Here is a tiny trained network, its code and every weight. The questions are about switching its units off for an input and a class, where a switched-off unit gives its printed mean instead of its output.

import numpy as np


def w(rows, s, z=0):
    codes = np.array(rows[::2]) - 128.0
    scale = np.full(codes.shape[1], s)
    scale[-1] = z or s
    return codes * scale


def norm(h):
    return h / np.sqrt((h * h).mean(-1, keepdims=True) + 1e-5)


def f(y):
    return np.maximum(y, 0)


def log_softmax(a):
    a = a - a.max(-1, keepdims=True)
    return a - np.log(np.exp(a).sum(-1, keepdims=True))


def net(x, mask):
    res = np.array(x, float).reshape(1, 6) / 4 @ E
    u = 0
    for l in range(3):
        y = f(norm(res) @ A[l][:, :-1].T + A[l][:, -1])
        res = res + np.where(mask[u : u + 3], y, B[l][:, -1]) @ B[l][:, :-1]
        u += 3
    return log_softmax(norm(res)[-1] @ U[:, :-1].T + U[:, -1])


A, B = {}, {}
E = w([
[147,168,243,102,42,82,108,65,118,117,232],'x0',
[4,202,85,129,108,59,71,151,155,227,110],'x1',
[196,10,195,162,233,2,211,104,136,112,148],'x2',
[155,186,127,151,130,78,169,82,120,129,186],'x3',
[119,123,180,60,239,131,251,89,195,136,104],'x4',
[52,229,209,99,119,221,54,181,62,89,189],'x5',
],0.0028)
A[0] = w([
[69,130,103,91,172,106,174,134,190,153,83,1],'L0N1',
[84,254,107,144,87,164,82,106,115,153,187,34],'L0N2',
[147,123,142,116,109,88,114,131,134,157,117,176],'L0N3',
],0.0057,0.0037)
B[0] = w([
[111,89,133,221,173,218,154,88,169,155,173,173],'L0N1',
[101,196,76,1,142,120,114,120,58,209,155,254],'L0N2',
[114,80,136,171,120,130,133,124,129,55,143,179],'L0N3',
],0.0061,0.0045)
A[1] = w([
[253,108,54,98,122,161,166,124,118,78,68,136],'L1N1',
[75,154,63,111,162,113,148,123,222,231,30,4],'L1N2',
[84,132,69,155,90,162,17,207,121,91,74,161],'L1N3',
],0.0048,0.0021)
B[1] = w([
[152,118,72,162,209,119,213,140,124,180,93,227],'L1N1',
[124,160,106,225,118,229,80,98,243,102,253,216],'L1N2',
[139,172,218,140,56,129,125,170,86,65,106,253],'L1N3',
],0.0061,0.0037)
A[2] = w([
[145,51,140,105,206,82,182,134,117,198,72,5],'L2N1',
[132,62,50,156,104,2,96,160,119,151,105,151],'L2N2',
[91,98,203,34,191,212,146,140,138,105,75,98],'L2N3',
],0.0047,0.0018)
B[2] = w([
[131,169,32,72,132,103,116,124,45,201,91,252],'L2N1',
[144,137,157,10,199,89,194,90,134,149,128,213],'L2N2',
[108,171,39,49,116,26,152,92,52,254,131,235],'L2N3',
],0.0059,0.0025)
U = w([
[178,131,94,220,82,227,149,214,83,74,38,155],'0',
[148,63,101,15,173,163,6,135,236,63,20,2],'1',
[41,251,125,23,39,174,36,153,43,171,169,175],'2',
[182,71,214,80,71,79,144,54,156,51,182,85],'3',
[177,77,26,69,223,51,221,77,69,212,76,161],'4',
[64,102,194,197,42,99,2,222,92,34,96,56],'5',
[115,44,60,229,232,215,162,65,242,172,205,176],'6',
],0.0097,0.0085)

Each question gives the input, the list of numbers given to net, and the class t.
The units are the neurons (one row each of A and B). Each row of codes is followed by its name. A weight is (code - 128) times the scale printed after its matrix; where a second scale follows, it is the last column's (A, B and U).
mask holds one flag per neuron, layer by layer. A switched-off neuron (its flag False) gives its mean, the last column of its row in B, instead of its output. The means were averaged over made-up inputs and are rounded, as every weight is.
A unit's drop is (log p(t) with every unit on - log p(t) with that unit switched off) / (log p(t) with every unit on - log p(t) with every unit switched off).
The circuit of an input: a set's keep is (log p(t) with only the set's units on - log p(t) with every unit switched off) / (log p(t) with every unit on - log p(t) with every unit switched off). Starting from all 9 units, units are removed one at a time, each time the one whose removal leaves the highest keep (on an exact tie, the one counted first), for as long as the keep stays at least 0.8.
units of the circuit, in order: the units of the circuit, biggest drop first
unit that matters most: the unit with the biggest drop
top k neurons: the k neurons with the biggest drops, biggest first
top k neurons in layer l: the k neurons of layer l with the biggest drops, biggest first
drop of u: that unit's drop, to one decimal
input [-1,4,3,2,-8,-3], class 3: unit that matters most	L2N2
input [-3,-5,-5,1,-5,-2], class 0: units of the circuit, in order	L1N3; L1N1
input [-4,0,-8,7,-4,-8], class 0: top 2 neurons	L1N3; L1N2
input [-3,-7,-4,-1,-4,1], class 0: top 2 neurons	L1N1; L0N2
input [-7,4,-1,-6,5,5], class 6: top 2 neurons	L1N2; L0N1
input [-7,8,7,0,-6,4], class 5: units of the circuit, in order	L1N3; L0N2
input [1,-3,0,4,-2,0], class 4: top 2 neurons	L1N2; L1N3
input [5,-8,3,-4,-3,5], class 3: top 3 neurons	L0N2; L2N1; L1N3
input [-4,5,6,1,-3,5], class 5: top 2 neurons	L0N2; L1N3
input [0,-4,-7,-7,7,0], class 4: top 2 neurons	L2N3; L0N2
input [-2,3,0,-1,-7,-4], class 5: units of the circuit, in order	L1N3; L0N2
input [8,6,7,6,-6,-2], class 3: top 2 neurons	L1N1; L0N2
input [3,5,4,-7,5,2], class 6: top 2 neurons	L0N1; L1N1
input [-4,4,-8,-5,6,-1], class 6: units of the circuit, in order	L1N2
input [-7,-3,-1,7,-7,0], class 0: top 2 neurons in layer 1	L1N3; L1N1
input [-4,4,8,-5,7,-3], class 6: drop of L1N2	0.4
input [-8,2,8,-3,1,2], class 6: drop of L0N1	0.2
input [-4,7,-6,-2,-3,-8], class 6: drop of L1N2	1.9
input [4,3,2,-7,-6,-1], class 5: drop of L1N3	0.2
input [-1,3,7,-8,-8,8], class 5: top neuron	L0N2
